Here is a tiny trained network, its code and every weight. The questions are about switching its units off for an input and a target symbol, where a switched-off unit gives its printed mean instead of its output.

import numpy as np


def w(rows, s, z=0):
    codes = np.array(rows[::2]) - 128.0
    scale = np.full(codes.shape[1], s)
    scale[-1] = z or s
    return codes * scale


def norm(h):
    return h / np.sqrt((h * h).mean(-1, keepdims=True) + 1e-5)


def f(y):
    return np.maximum(y, 0)


def softmax(a):
    e = np.exp(a - a.max(-1, keepdims=True))
    return e / e.sum(-1, keepdims=True)


def log_softmax(a):
    a = a - a.max(-1, keepdims=True)
    return a - np.log(np.exp(a).sum(-1, keepdims=True))


def net(x, mask):
    ids = ['αεζθμξσφω'.index(c) for c in x.split()]
    T = len(ids)
    res = E[ids] + P[:T]
    r = norm(res)
    for j in range(3):
        rows = slice(2 * j, 2 * j + 2)
        q, k, v = (r @ M[0][rows].T for M in (Q, K, V))
        z = softmax(np.where(np.tri(T) > 0, q @ k.T / 2**0.5, -1e9)) @ v
        o = O[0][rows]
        res = res + np.where(mask[j], z, o[:, -1]) @ o[:, :-1]
    y = f(norm(res) @ A[0][:, :-1].T + A[0][:, -1])
    res = res + np.where(mask[3:7], y, B[0][:, -1]) @ B[0][:, :-1]
    return log_softmax(norm(res)[-1] @ U[:, :-1].T + U[:, -1])


Q, K, V, O, A, B = {}, {}, {}, {}, {}, {}
E = w([
[131,172,176,113,148,122,188,53,99,164,101,214],'α',
[167,128,92,130,97,185,131,87,148,121,33,99],'ε',
[50,116,168,190,45,198,131,138,153,126,100,88],'ζ',
[104,118,40,50,124,206,92,124,183,137,169,230],'θ',
[99,62,83,95,181,131,255,179,228,152,130,186],'μ',
[78,184,79,188,119,84,101,140,187,118,141,108],'ξ',
[112,141,140,146,201,143,156,42,53,165,59,243],'σ',
[182,205,153,149,203,234,154,242,108,179,203,144],'φ',
[142,109,65,150,127,132,126,101,130,163,186,48],'ω',
],0.0071)
P = w([
[153,62,115,198,181,125,110,170,173,186,115,178],'0',
[123,154,160,121,123,173,159,119,199,254,94,130],'1',
[138,86,110,156,141,112,136,156,118,157,110,161],'2',
[99,111,91,129,168,140,144,180,85,124,124,101],'3',
[125,118,166,126,91,153,159,75,182,114,179,95],'4',
[152,100,107,123,92,86,110,142,94,126,112,144],'5',
[117,143,99,104,123,117,130,167,72,112,122,72],'6',
[80,116,176,174,127,180,211,76,184,64,186,141],'7',
],0.0091)
Q[0] = w([
[40,117,6,103,123,107,170,171,35,108,95,46],'H0',
[108,112,99,97,44,95,133,118,196,167,25,215],'H0',
[185,106,91,51,155,127,148,131,58,133,78,207],'H1',
[119,154,9,136,166,129,157,116,18,105,185,59],'H1',
[111,31,173,224,86,85,123,84,189,139,190,100],'H2',
[160,41,77,183,111,59,83,121,136,128,86,199],'H2',
],0.015)
K[0] = w([
[151,143,131,174,59,72,105,103,116,84,99,6],'H0',
[94,97,113,76,103,80,133,78,160,59,101,196],'H0',
[190,88,159,115,71,157,144,134,87,105,115,168],'H1',
[162,191,142,147,76,153,87,142,81,141,157,13],'H1',
[79,105,152,127,171,149,201,109,199,72,181,168],'H2',
[154,62,176,92,75,148,156,96,108,68,134,190],'H2',
],0.02)
V[0] = w([
[216,53,85,69,168,213,162,75,103,148,142,88],'H0',
[77,126,195,138,72,254,185,156,158,47,58,173],'H0',
[221,189,127,100,167,124,148,242,60,196,153,86],'H1',
[184,205,179,219,95,209,195,191,144,43,231,212],'H1',
[142,186,164,139,118,109,67,157,82,215,236,205],'H2',
[223,142,54,159,188,124,52,175,132,178,25,61],'H2',
],0.0095)
O[0] = w([
[163,107,95,111,4,126,162,89,31,89,201,119,217],'H0',
[172,84,217,111,18,119,118,168,155,140,39,95,43],'H0',
[158,147,189,104,192,128,176,181,101,101,155,243,192],'H1',
[118,228,209,41,71,165,180,222,83,66,91,128,30],'H1',
[95,140,248,87,66,85,46,133,24,81,165,172,119],'H2',
[136,168,153,84,3,96,132,143,44,41,58,2,253],'H2',
],0.0035,0.0039)
A[0] = w([
[90,159,249,99,95,232,171,39,228,161,118,63,30],'N0',
[98,151,224,168,138,126,152,51,179,90,189,149,16],'N1',
[99,163,133,138,202,85,72,140,147,46,90,108,5],'N2',
[81,133,144,149,120,159,167,68,144,44,175,120,120],'N3',
],0.019,0.0011)
B[0] = w([
[83,172,190,102,186,247,96,89,174,236,118,90,249],'N0',
[133,139,123,154,120,109,121,66,173,18,175,111,175],'N1',
[124,201,67,116,138,41,85,134,161,166,134,148,160],'N2',
[78,127,105,156,220,180,141,103,127,120,176,127,183],'N3',
],0.012,0.021)
U = w([
[133,118,194,178,103,108,134,55,200,12,146,144,115],'α',
[190,112,54,136,62,137,181,100,117,106,55,2,76],'ε',
[94,136,193,102,146,203,109,86,160,221,98,67,235],'ζ',
[112,46,81,60,41,167,27,161,140,128,175,193,8],'θ',
[138,19,124,151,148,108,232,195,221,133,129,158,215],'μ',
[118,208,59,109,136,17,78,156,147,166,109,126,142],'ξ',
[154,81,158,231,155,104,119,74,53,173,36,206,13],'σ',
[175,163,182,68,149,150,176,217,67,72,124,166,205],'φ',
[63,135,59,135,215,189,153,93,51,108,206,69,152],'ω',
],0.0041,0.0013)

Each question gives the input, a string of symbols that net reads in full, and the target symbol t.
The units are the heads (2 rows each of Q, K, V and O) and the neurons (one row each of A and B). Each row of codes is followed by its name. A weight is (code - 128) times the scale printed after its matrix; where a second scale follows, it is the last column's (O, A, B and U).
mask holds one flag per unit, heads first, then neurons. A switched-off unit (its flag False) gives its mean, the last column of its rows in O or B, instead of its output. The means were averaged over made-up inputs and are rounded, as every weight is.
A unit's drop is (log p(t) with every unit on - log p(t) with that unit switched off) / (log p(t) with every unit on - log p(t) with every unit switched off).
The circuit of an input: a set's keep is (log p(t) with only the set's units on - log p(t) with every unit switched off) / (log p(t) with every unit on - log p(t) with every unit switched off). Starting from all 7 units, units are removed one at a time, each time the one whose removal leaves the highest keep (on an exact tie, the one counted first), for as long as the keep stays at least 0.8.
circuit, biggest first: the units of the circuit, biggest drop first
top k neurons: the k neurons with the biggest drops, biggest first
drop of u: that unit's drop, to one decimal
input ε ω ξ α, target ξ: circuit, biggest first	H0, N2, N0
input φ ω ε μ, target ε: circuit, biggest first	N0, H2, H0
input ε ξ α μ, target ξ: circuit, biggest first	H0, N0, N2, N3
input ω ω θ ω ξ θ ξ ξ, target α: circuit, biggest first	N1
input ξ ω ζ ζ σ μ φ, target φ: circuit, biggest first	N0, H1
input θ φ ζ σ ω μ α, target ω: circuit, biggest first	N0, H0, N3
input θ ω ε ξ μ ξ μ, target ξ: circuit, biggest first	H0, N2, N0
input σ θ ε μ μ σ σ, target ε: circuit, biggest first	N0, H2, N3
input θ ω ζ φ α μ σ, target φ: top 2 neurons	N0, N3
input ξ α θ, target θ: top 2 neurons	N0, N3
input ξ ζ ω ω ζ α, target α: top 2 neurons	N0, N1
input ξ ζ θ φ μ ξ θ, target ξ: top 2 neurons	N2, N0
input ω θ φ μ, target φ: top 2 neurons	N0, N1
input α ξ θ θ φ σ, target σ: top 2 neurons	N0, N1
input σ ξ α, target α: top 3 neurons	N0, N1, N3
input μ ω ζ φ ω φ θ, target φ: drop of H1	0.5
input ξ ζ ω ω σ ξ σ, target ξ: drop of N3	0.0
input ξ ω θ φ μ ξ α, target ξ: drop of N1	0.0
input ω ω ξ σ, target ξ: drop of N0	0.2
